Here is a tiny trained network, its code and every weight. The questions are about switching its units off for an input and a class, where a switched-off unit gives its printed mean instead of its output.

import numpy as np


def w(rows, s, z=0):
    codes = np.array(rows[::2]) - 128.0
    scale = np.full(codes.shape[1], s)
    scale[-1] = z or s
    return codes * scale


def f(y):
    return y / 2 * (1 + np.tanh(0.7978845608 * (y + 0.044715 * y**3)))


def log_softmax(a):
    a = a - a.max(-1, keepdims=True)
    return a - np.log(np.exp(a).sum(-1, keepdims=True))


def net(x, mask):
    res = np.array(x, float).reshape(1, 6) / 4 @ E
    y = f(res @ A[0][:, :-1].T + A[0][:, -1])
    res = res + np.where(mask, y, B[0][:, -1]) @ B[0][:, :-1]
    return log_softmax(res[-1] @ U[:, :-1].T + U[:, -1])


A, B = {}, {}
E = w([
[63,53,195,181],'x0',
[132,130,129,126],'x1',
[185,179,209,226],'x2',
[197,68,254,102],'x3',
[126,153,107,97],'x4',
[225,39,4,177],'x5',
],0.0066)
A[0] = w([
[181,89,112,167,137],'n0',
[126,143,109,123,10],'n1',
[95,144,175,143,30],'n2',
[123,165,165,163,181],'n3',
[139,247,188,161,196],'n4',
[111,177,183,155,141],'n5',
[153,93,187,152,208],'n6',
[95,71,134,62,211],'n7',
[137,55,168,76,252],'n8',
[124,121,22,156,190],'n9',
[66,202,96,149,251],'n10',
[107,116,169,30,252],'n11',
[93,97,110,155,121],'n12',
[105,175,99,153,158],'n13',
[210,105,94,254,149],'n14',
[35,161,128,95,203],'n15',
[107,165,133,155,110],'n16',
[126,145,165,64,182],'n17',
],0.013,0.0036)
B[0] = w([
[132,181,68,139,181],'n0',
[121,88,166,124,119],'n1',
[128,148,158,114,152],'n2',
[74,116,187,43,176],'n3',
[118,71,200,65,240],'n4',
[120,85,188,80,189],'n5',
[183,211,160,76,198],'n6',
[149,154,8,175,194],'n7',
[242,171,70,124,209],'n8',
[78,64,68,188,255],'n9',
[42,66,214,156,227],'n10',
[175,202,113,204,215],'n11',
[104,64,91,113,155],'n12',
[95,28,254,109,169],'n13',
[68,184,122,157,235],'n14',
[79,145,168,196,221],'n15',
[84,62,172,108,143],'n16',
[118,236,170,158,181],'n17',
],0.0074,0.0085)
U = w([
[24,137,99,255,240],'0',
[145,237,82,168,221],'1',
[67,38,25,178,1],'2',
[205,116,3,96,52],'3',
[57,63,128,99,159],'4',
[158,104,150,87,103],'5',
],0.0099,0.0022)

Each question gives the input, the list of numbers given to net, and the class t.
The units are the neurons (one row each of A and B). Each row of codes is followed by its name. A weight is (code - 128) times the scale printed after its matrix; where a second scale follows, it is the last column's (A, B and U).
mask holds one flag per neuron, in row order. A switched-off neuron (its flag False) gives its mean, the last column of its row in B, instead of its output. The means were averaged over made-up inputs and are rounded, as every weight is.
A unit's drop is (log p(t) with every unit on - log p(t) with that unit switched off) / (log p(t) with every unit on - log p(t) with every unit switched off).
The circuit of an input: a set's keep is (log p(t) with only the set's units on - log p(t) with every unit switched off) / (log p(t) with every unit on - log p(t) with every unit switched off). Starting from the 12 units with the biggest drops (on a tie, the unit counted first), units are removed one at a time, each time the one whose removal leaves the highest keep (on an exact tie, the one counted first), for as long as the keep stays at least 0.8.
units of the circuit, in order: the units of the circuit, biggest drop first
unit that matters most: the unit with the biggest drop
top k neurons: the k neurons with the biggest drops, biggest first
drop of u: that unit's drop, to one decimal
input [7,-2,3,7,5,-1], class 5: top 3 neurons : (n5, n14, n3)
input [-7,2,3,-1,-5,7], class 0: units of the circuit, in order : (n14)
input [-8,-3,-3,-1,2,-6], class 0: units of the circuit, in order : (n10, n15)
input [-4,-8,1,0,3,-1], class 4: units of the circuit, in order : (n8, n7, n14)
input [-1,8,1,1,-3,5], class 1: top 2 neurons : (n10, n14)
input [-5,4,1,-7,-6,0], class 4: units of the circuit, in order : (n13, n11)
input [2,-6,1,5,-5,-3], class 5: top 2 neurons : (n14, n5)
input [2,-6,7,4,2,4], class 1: top 2 neurons : (n14, n6)
input [-6,-4,-8,-1,0,-3], class 0: top 4 neurons : (n15, n10, n6, n8)
input [-6,-5,-5,8,6,-1], class 1: top 2 neurons : (n17, n11)
input [2,-1,-3,8,-3,3], class 3: top 2 neurons : (n8, n15)
input [6,-5,1,4,5,8], class 1: top 2 neurons : (n14, n6)
input [2,-1,-6,3,-8,1], class 3: drop of n7 : 0.0
input [-5,1,3,4,-4,-5], class 5: unit that matters most : n4
input [-3,5,6,-1,-4,-4], class 4: drop of n8 : 0.1
input [-5,7,8,4,-1,-2], class 5: drop of n4 : 0.1
input [2,-6,2,8,-5,-5], class 5: drop of n5 : 0.5
